Below are the code and all the weights of a small trained network. Each question names an input and a class and asks about switching units off, where a switched-off unit gives its printed mean instead of its output.

import numpy as np


def w(rows, s, z=0):
    codes = np.array(rows[::2]) - 128.0
    scale = np.full(codes.shape[1], s)
    scale[-1] = z or s
    return codes * scale


def norm(h):
    return h / np.sqrt((h * h).mean(-1, keepdims=True) + 1e-5)


def f(y):
    return y / 2 * (1 + np.tanh(0.7978845608 * (y + 0.044715 * y**3)))


def log_softmax(a):
    a = a - a.max(-1, keepdims=True)
    return a - np.log(np.exp(a).sum(-1, keepdims=True))


def net(x, mask):
    res = np.array(x, float).reshape(1, 5) / 4 @ E
    u = 0
    for l in range(3):
        y = f(norm(res) @ A[l][:, :-1].T + A[l][:, -1])
        res = res + np.where(mask[u : u + 7], y, B[l][:, -1]) @ B[l][:, :-1]
        u += 7
    return log_softmax(norm(res)[-1] @ U[:, :-1].T + U[:, -1])


A, B = {}, {}
E = w([
[129,130,131],'x0',
[70,2,188],'x1',
[168,135,196],'x2',
[29,188,147],'x3',
[130,126,128],'x4',
],0.0085)
A[0] = w([
[184,77,91,112],'0.n1',
[74,76,18,53],'0.n2',
[91,125,111,69],'0.n3',
[104,122,107,18],'0.n4',
[85,103,4,38],'0.n5',
[114,72,171,195],'0.n6',
[110,113,62,5],'0.n7',
],0.012,0.0017)
B[0] = w([
[144,114,7,228],'0.n1',
[182,140,196,241],'0.n2',
[79,173,111,136],'0.n3',
[61,161,126,112],'0.n4',
[189,133,197,238],'0.n5',
[163,179,141,254],'0.n6',
[104,121,176,142],'0.n7',
],0.014,0.0028)
A[1] = w([
[96,55,156,24],'1.n1',
[103,87,139,7],'1.n2',
[91,23,173,58],'1.n3',
[82,84,129,198],'1.n4',
[171,162,239,214],'1.n5',
[4,193,126,8],'1.n6',
[151,182,77,46],'1.n7',
],0.015,0.0013)
B[1] = w([
[143,213,118,137],'1.n1',
[140,170,114,122],'1.n2',
[96,249,170,154],'1.n3',
[101,156,67,128],'1.n4',
[227,79,138,254],'1.n5',
[148,72,53,192],'1.n6',
[95,151,238,173],'1.n7',
],0.015,0.0092)
A[2] = w([
[138,230,104,38],'2.n1',
[115,54,94,202],'2.n2',
[139,2,242,2],'2.n3',
[182,98,63,249],'2.n4',
[141,197,129,199],'2.n5',
[73,69,43,171],'2.n6',
[136,126,174,73],'2.n7',
],0.014,0.00095)
B[2] = w([
[133,139,201,169],'2.n1',
[150,146,54,169],'2.n2',
[250,65,163,227],'2.n3',
[56,100,34,254],'2.n4',
[125,137,195,170],'2.n5',
[113,93,59,171],'2.n6',
[116,115,158,154],'2.n7',
],0.019,0.0073)
U = w([
[151,149,116,231],'0',
[149,250,190,143],'1',
[80,26,152,206],'2',
[201,97,135,111],'3',
[70,125,65,179],'4',
[85,98,131,45],'5',
[69,158,122,10],'6',
[71,160,124,10],'7',
],0.014,0.012)

Each question gives the input, the list of numbers given to net, and the class t.
The units are the neurons (one row each of A and B). Each row of codes is followed by its name. A weight is (code - 128) times the scale printed after its matrix; where a second scale follows, it is the last column's (A, B and U).
mask holds one flag per neuron, layer by layer. A switched-off neuron (its flag False) gives its mean, the last column of its row in B, instead of its output. The means were averaged over made-up inputs and are rounded, as every weight is.
A unit's drop is (log p(t) with every unit on - log p(t) with that unit switched off) / (log p(t) with every unit on - log p(t) with every unit switched off).
The circuit of an input: a set's keep is (log p(t) with only the set's units on - log p(t) with every unit switched off) / (log p(t) with every unit on - log p(t) with every unit switched off). Starting from the 12 units with the biggest drops (on a tie, the unit counted first), units are removed one at a time, each time the one whose removal leaves the highest keep (on an exact tie, the one counted first), for as long as the keep stays at least 0.8.
circuit, biggest first: the units of the circuit, biggest drop first
unit that matters most: the unit with the biggest drop
top k neurons: the k neurons with the biggest drops, biggest first
top k neurons in layer l: the k neurons of layer l with the biggest drops, biggest first
drop when u is switched off: that unit's drop, to one decimal
input [-3,8,-3,6,3], class 1: unit that matters most : 1.n3
input [1,-8,-7,7,4], class 1: top 2 neurons : 1.n7, 2.n3
input [8,-6,-6,4,0], class 2: circuit, biggest first : 1.n3, 0.n6, 1.n6
input [1,6,3,8,-2], class 4: top 2 neurons : 1.n6, 0.n6
input [4,6,-1,-5,1], class 1: top 4 neurons in layer 2 : 2.n1, 2.n6, 2.n5, 2.n3
input [-4,7,-6,-8,-6], class 4: top 3 neurons : 0.n1, 1.n7, 0.n6
input [5,-8,5,-7,-6], class 1: top 2 neurons : 1.n7, 1.n5
input [-4,-5,-2,-1,3], class 1: top 2 neurons in layer 1 : 1.n5, 1.n6
input [6,-8,-1,-3,5], class 1: top 2 neurons : 1.n5, 2.n3
input [4,2,4,-7,5], class 4: top 2 neurons : 0.n1, 1.n5
input [-3,8,7,2,2], class 1: top 2 neurons in layer 1 : 1.n3, 1.n1
input [2,-3,2,8,5], class 4: drop when 1.n6 is switched off : 0.8
input [-6,1,6,-8,-4], class 4: drop when 0.n1 is switched off : 0.7
input [-3,7,-4,2,2], class 1: circuit, biggest first : 1.n3
input [-5,-3,-1,6,-3], class 4: drop when 2.n3 is switched off : 0.1
